Here is a tiny trained network, its code and every weight. The questions are about switching its units off for an input and a target symbol, where a switched-off unit gives its printed mean instead of its output.

import numpy as np


def w(rows, s, z=0):
    codes = np.array(rows[::2]) - 128.0
    scale = np.full(codes.shape[1], s)
    scale[-1] = z or s
    return codes * scale


def norm(h):
    return h / np.sqrt((h * h).mean(-1, keepdims=True) + 1e-5)


def f(y):
    return np.maximum(y, 0)


def softmax(a):
    e = np.exp(a - a.max(-1, keepdims=True))
    return e / e.sum(-1, keepdims=True)


def log_softmax(a):
    a = a - a.max(-1, keepdims=True)
    return a - np.log(np.exp(a).sum(-1, keepdims=True))


def net(x, mask):
    ids = ['βγδεηθλξπτω'.index(c) for c in x.split()]
    T = len(ids)
    res = E[ids] + P[:T]
    u = 0
    for l in range(3):
        q, k, v = (norm(res) @ M[l].T for M in (Q, K, V))
        z = softmax(np.where(np.tri(T) > 0, q @ k.T / 3**0.5, -1e9)) @ v
        res = res + np.where(mask[u], z, O[l][:, -1]) @ O[l][:, :-1]
        u += 1
        y = f(norm(res) @ A[l][:, :-1].T + A[l][:, -1])
        res = res + np.where(mask[u : u + 8], y, B[l][:, -1]) @ B[l][:, :-1]
        u += 8
    return log_softmax(norm(res)[-1] @ U[:, :-1].T + U[:, -1])


Q, K, V, O, A, B = {}, {}, {}, {}, {}, {}
E = w([
[170,154,114,110,136],'β',
[138,154,118,189,116],'γ',
[111,241,166,113,151],'δ',
[100,145,155,106,86],'ε',
[147,157,119,83,75],'η',
[145,195,210,125,49],'θ',
[151,101,123,222,173],'λ',
[67,132,119,87,123],'ξ',
[165,160,73,168,135],'π',
[84,83,131,93,158],'τ',
[89,57,2,199,121],'ω',
],0.019)
P = w([
[125,115,64,70,1],'0',
[112,128,102,83,63],'1',
[116,140,128,100,94],'2',
[112,145,151,107,109],'3',
[122,142,174,124,121],'4',
[122,148,179,132,118],'5',
],0.007)
Q[0] = w([
[195,195,50,255,114],'0.h0',
[237,106,28,89,150],'0.h0',
[144,154,242,178,222],'0.h0',
],0.0048)
K[0] = w([
[122,132,26,144,131],'0.h0',
[117,153,102,125,2],'0.h0',
[59,71,97,68,166],'0.h0',
],0.0058)
V[0] = w([
[109,226,82,166,116],'0.h0',
[186,72,124,127,2],'0.h0',
[142,78,196,143,44],'0.h0',
],0.0045)
O[0] = w([
[113,222,133,169,124,255],'0.h0',
[155,33,138,117,120,237],'0.h0',
[114,254,111,26,145,141],'0.h0',
],0.0093,0.0028)
A[0] = w([
[104,113,172,108,175,96],'0.n0',
[162,42,160,121,91,239],'0.n1',
[80,224,131,82,78,253],'0.n2',
[152,65,87,151,62,123],'0.n3',
[75,11,2,168,170,88],'0.n4',
[116,45,234,121,69,151],'0.n5',
[209,122,169,92,106,100],'0.n6',
[28,130,38,87,151,62],'0.n7',
],0.0081,0.0016)
B[0] = w([
[91,113,147,157,97,141],'0.n0',
[127,213,136,56,185,145],'0.n1',
[156,107,52,206,112,254],'0.n2',
[115,156,108,217,180,163],'0.n3',
[158,123,143,67,152,171],'0.n4',
[158,123,142,53,1,161],'0.n5',
[187,55,101,124,77,149],'0.n6',
[135,68,135,196,133,183],'0.n7',
],0.0072,0.0078)
Q[1] = w([
[112,101,113,174,127],'1.h0',
[153,159,77,250,127],'1.h0',
[165,168,129,167,105],'1.h0',
],0.015)
K[1] = w([
[2,115,219,187,176],'1.h0',
[66,214,222,237,108],'1.h0',
[165,238,254,185,56],'1.h0',
],0.008)
V[1] = w([
[185,140,86,57,173],'1.h0',
[228,2,110,177,149],'1.h0',
[133,219,108,112,131],'1.h0',
],0.0061)
O[1] = w([
[92,186,150,101,128,1],'1.h0',
[94,181,120,67,254,176],'1.h0',
[131,31,171,117,97,190],'1.h0',
],0.0082,0.0027)
A[1] = w([
[177,65,161,122,74,54],'1.n0',
[113,253,181,171,62,120],'1.n1',
[207,218,173,146,104,62],'1.n2',
[117,114,85,222,171,181],'1.n3',
[80,136,30,94,28,142],'1.n4',
[242,225,56,151,82,199],'1.n5',
[79,122,153,58,206,160],'1.n6',
[198,144,135,108,70,251],'1.n7',
],0.0063,0.0019)
B[1] = w([
[88,158,148,75,128,151],'1.n0',
[180,99,103,93,153,180],'1.n1',
[121,123,61,116,124,166],'1.n2',
[128,188,173,172,127,230],'1.n3',
[172,201,238,81,218,208],'1.n4',
[1,119,127,66,194,255],'1.n5',
[94,181,112,196,47,146],'1.n6',
[122,180,59,65,132,191],'1.n7',
],0.0083,0.0075)
Q[2] = w([
[95,254,145,200,86],'2.h0',
[151,117,87,33,129],'2.h0',
[80,140,158,208,89],'2.h0',
],0.0078)
K[2] = w([
[68,44,254,169,147],'2.h0',
[74,188,90,143,59],'2.h0',
[121,41,164,94,132],'2.h0',
],0.0098)
V[2] = w([
[100,158,76,104,129],'2.h0',
[254,105,61,131,162],'2.h0',
[205,158,94,96,139],'2.h0',
],0.0077)
O[2] = w([
[142,2,91,142,19,237],'2.h0',
[200,229,32,100,124,1],'2.h0',
[141,22,172,252,177,109],'2.h0',
],0.0073,0.0036)
A[2] = w([
[182,179,139,1,60,191],'2.n0',
[161,195,139,158,23,139],'2.n1',
[68,216,214,131,137,114],'2.n2',
[211,134,169,202,49,254],'2.n3',
[83,145,128,110,206,74],'2.n4',
[108,46,186,228,136,213],'2.n5',
[196,32,45,117,177,104],'2.n6',
[75,90,65,156,83,215],'2.n7',
],0.0084,0.0021)
B[2] = w([
[128,172,136,239,195,231],'2.n0',
[183,26,108,112,178,171],'2.n1',
[191,4,180,204,2,241],'2.n2',
[32,104,50,94,53,168],'2.n3',
[199,46,172,127,123,207],'2.n4',
[135,198,79,61,132,254],'2.n5',
[217,108,166,127,6,149],'2.n6',
[134,188,152,110,105,238],'2.n7',
],0.0071,0.0059)
U = w([
[163,78,76,46,146,199],'β',
[75,196,131,209,75,107],'γ',
[86,59,60,89,69,29],'δ',
[121,220,248,133,134,87],'ε',
[127,170,146,77,179,255],'η',
[205,222,160,92,75,131],'θ',
[210,145,151,187,197,143],'λ',
[193,36,188,134,118,138],'ξ',
[56,49,72,155,164,185],'π',
[38,104,204,75,108,94],'τ',
[218,84,22,150,145,57],'ω',
],0.015,0.0082)

Each question gives the input, a string of symbols that net reads in full, and the target symbol t.
The units are the heads (3 rows each of Q, K, V and O) and the neurons (one row each of A and B). Each row of codes is followed by its name. A weight is (code - 128) times the scale printed after its matrix; where a second scale follows, it is the last column's (O, A, B and U).
mask holds one flag per unit, layer by layer, with each layer's heads first. A switched-off unit (its flag False) gives its mean, the last column of its rows in O or B, instead of its output. The means were averaged over made-up inputs and are rounded, as every weight is.
A unit's drop is (log p(t) with every unit on - log p(t) with that unit switched off) / (log p(t) with every unit on - log p(t) with every unit switched off).
The circuit of an input: a set's keep is (log p(t) with only the set's units on - log p(t) with every unit switched off) / (log p(t) with every unit on - log p(t) with every unit switched off). Starting from the 12 units with the biggest drops (on a tie, the unit counted first), units are removed one at a time, each time the one whose removal leaves the highest keep (on an exact tie, the one counted first), for as long as the keep stays at least 0.8.
circuit, biggest first: the units of the circuit, biggest drop first
most important unit: the unit with the biggest drop
top k neurons: the k neurons with the biggest drops, biggest first
top k neurons in layer l: the k neurons of layer l with the biggest drops, biggest first
input π δ ξ γ, target ξ: top 2 neurons	(0.n7 0.n2)
input ξ ξ δ ξ, target δ: circuit, biggest first	(1.h0 1.n5 2.n3)
input γ λ π γ λ δ, target λ: most important unit	2.h0
input ω π ω ξ δ π, target δ: circuit, biggest first	(1.h0 2.n3)
input ξ ε δ ε, target δ: top 2 neurons	(0.n2 2.n3)
input λ ω β γ γ δ, target γ: circuit, biggest first	(1.n4 0.n2)
input ω ξ τ, target τ: top 3 neurons in layer 1	(1.n6 1.n4 1.n3)
input ε ξ γ τ ξ δ, target ξ: top 2 neurons in layer 0	(0.n2 0.n4)
input π γ π δ θ, target δ: top 2 neurons	(2.n3 2.n1)
input ε ξ γ π η, target η: circuit, biggest first	(1.n5 2.n0 1.n7)
input γ π γ δ η, target δ: top 4 neurons	(0.n2 2.n3 1.n5 2.n2)
input η γ θ δ λ, target δ: top 4 neurons	(2.n3 1.n4 1.n5 2.n0)
input τ β π, target π: top 3 neurons	(1.n5 1.n4 0.n2)
input θ θ ω δ, target ω: top 2 neurons	(2.n1 0.n2)
input ξ τ λ θ γ ω, target ω: most important unit	0.n4
input ξ π π π τ δ, target τ: top 3 neurons	(1.n6 1.n4 0.n7)
input γ ξ ξ γ γ δ, target γ: top 2 neurons	(1.n2 1.n4)
input δ τ ε γ π, target γ: top 2 neurons in layer 0	(0.n4 0.n2)
input γ γ ω ε θ γ, target ω: top 4 neurons	(0.n4 1.n7 0.n7 1.n4)
input γ ε ε, target ε: most important unit	1.n4
